[-10 -16 -21]
[12 20 26]
[15 23 29]
[17 26 33]
[13 22 28]
=>
[-10 -16 -21]
[12 20 26]
[13 22 28]
[15 23 29]
[17 26 33]

[9 -4 -2 -14 8]
[15 8 0 -12 3]
[10 -17 -4 -23 17]
[-12 -40 -5 -15 21]
[-7 -13 -1 -1 5]
[-9 -11 0 3 2]
=>
[-12 -40 -5 -15 21]
[-9 -11 0 3 2]
[-7 -13 -1 -1 5]
[9 -4 -2 -14 8]
[10 -17 -4 -23 17]
[15 8 0 -12 3]

[0 -2 -2 11 12 -24]
[20 16 4 -32 -3 8]
[4 7 1 -13 -8 14]
[23 18 3 -18 13 -19]
[24 12 5 -17 12 -15]
[-2 11 0 -16 -5 13]
[-12 16 -7 4 18 -28]
[-6 14 -6 1 17 -29]
[12 18 2 -30 -8 20]
[-17 5 -8 12 10 -12]
[-26 24 -11 -10 0 7]
[-25 16 -11 5 6 -11]
=>
[-26 24 -11 -10 0 7]
[-25 16 -11 5 6 -11]
[-17 5 -8 12 10 -12]
[-12 16 -7 4 18 -28]
[-6 14 -6 1 17 -29]
[-2 11 0 -16 -5 13]
[0 -2 -2 11 12 -24]
[4 7 1 -13 -8 14]
[12 18 2 -30 -8 20]
[20 16 4 -32 -3 8]
[23 18 3 -18 13 -19]
[24 12 5 -17 12 -15]

[5 -13 12 10 -6 2 17 4 9 -9 2 -8 -6 -10 1 14]
[7 -4 -7 -1 2 3 1 2 2 -7 4 1 -7 -3 0 2]
[8 -6 2 0 6 2 13 -5 22 3 13 14 -1 19 6 -2]
[-8 5 0 0 -4 -1 -8 4 -13 0 -7 -8 3 -7 -4 0]
[13 -6 -34 -7 -3 10 -13 20 -22 -34 7 -15 -26 -28 -15 13]
[-4 -1 -6 12 -13 -19 7 24 -3 -1 22 1 21 -14 -1 6]
=>
[-8 5 0 0 -4 -1 -8 4 -13 0 -7 -8 3 -7 -4 0]
[-4 -1 -6 12 -13 -19 7 24 -3 -1 22 1 21 -14 -1 6]
[5 -13 12 10 -6 2 17 4 9 -9 2 -8 -6 -10 1 14]
[7 -4 -7 -1 2 3 1 2 2 -7 4 1 -7 -3 0 2]
[8 -6 2 0 6 2 13 -5 22 3 13 14 -1 19 6 -2]
[13 -6 -34 -7 -3 10 -13 20 -22 -34 7 -15 -26 -28 -15 13]

[-14 -14 -17 -13 -14 9 -14 0 -15 -16 5 -14 3 -16]
[-8 -9 -10 -7 -10 -1 -8 0 -8 -9 5 -8 4 -10]
[-31 -28 -34 -28 -26 36 -30 0 -32 -34 4 -31 2 -30]
[-4 -6 -7 -4 -7 -6 -4 0 -4 -6 5 -4 4 -7]
[13 9 11 12 5 -33 13 1 13 12 6 13 5 7]
[15 11 13 14 6 -37 15 1 16 15 6 15 6 9]
=>
[-31 -28 -34 -28 -26 36 -30 0 -32 -34 4 -31 2 -30]
[-14 -14 -17 -13 -14 9 -14 0 -15 -16 5 -14 3 -16]
[-8 -9 -10 -7 -10 -1 -8 0 -8 -9 5 -8 4 -10]
[-4 -6 -7 -4 -7 -6 -4 0 -4 -6 5 -4 4 -7]
[13 9 11 12 5 -33 13 1 13 12 6 13 5 7]
[15 11 13 14 6 -37 15 1 16 15 6 15 6 9]

[-25 1 -13 -25 27 31 -11 6 -3]
[3 34 35 -21 -21 -7 -28 11 5]
[24 33 -14 -20 -32 -16 8 -20 -30]
[-9 -35 -32 4 35 25 21 -6 14]
[-1 -28 14 -27 -32 27 -30 -29 -32]
[23 -17 -22 -16 28 21 -1 11 1]
=>
[-25 1 -13 -25 27 31 -11 6 -3]
[-9 -35 -32 4 35 25 21 -6 14]
[-1 -28 14 -27 -32 27 -30 -29 -32]
[3 34 35 -21 -21 -7 -28 11 5]
[23 -17 -22 -16 28 21 -1 11 1]
[24 33 -14 -20 -32 -16 8 -20 -30]

[-11 41 -16]
[-6 2 -13]
[-29 25 3]
[-23 29 8]
=>
[-29 25 3]
[-23 29 8]
[-11 41 -16]
[-6 2 -13]
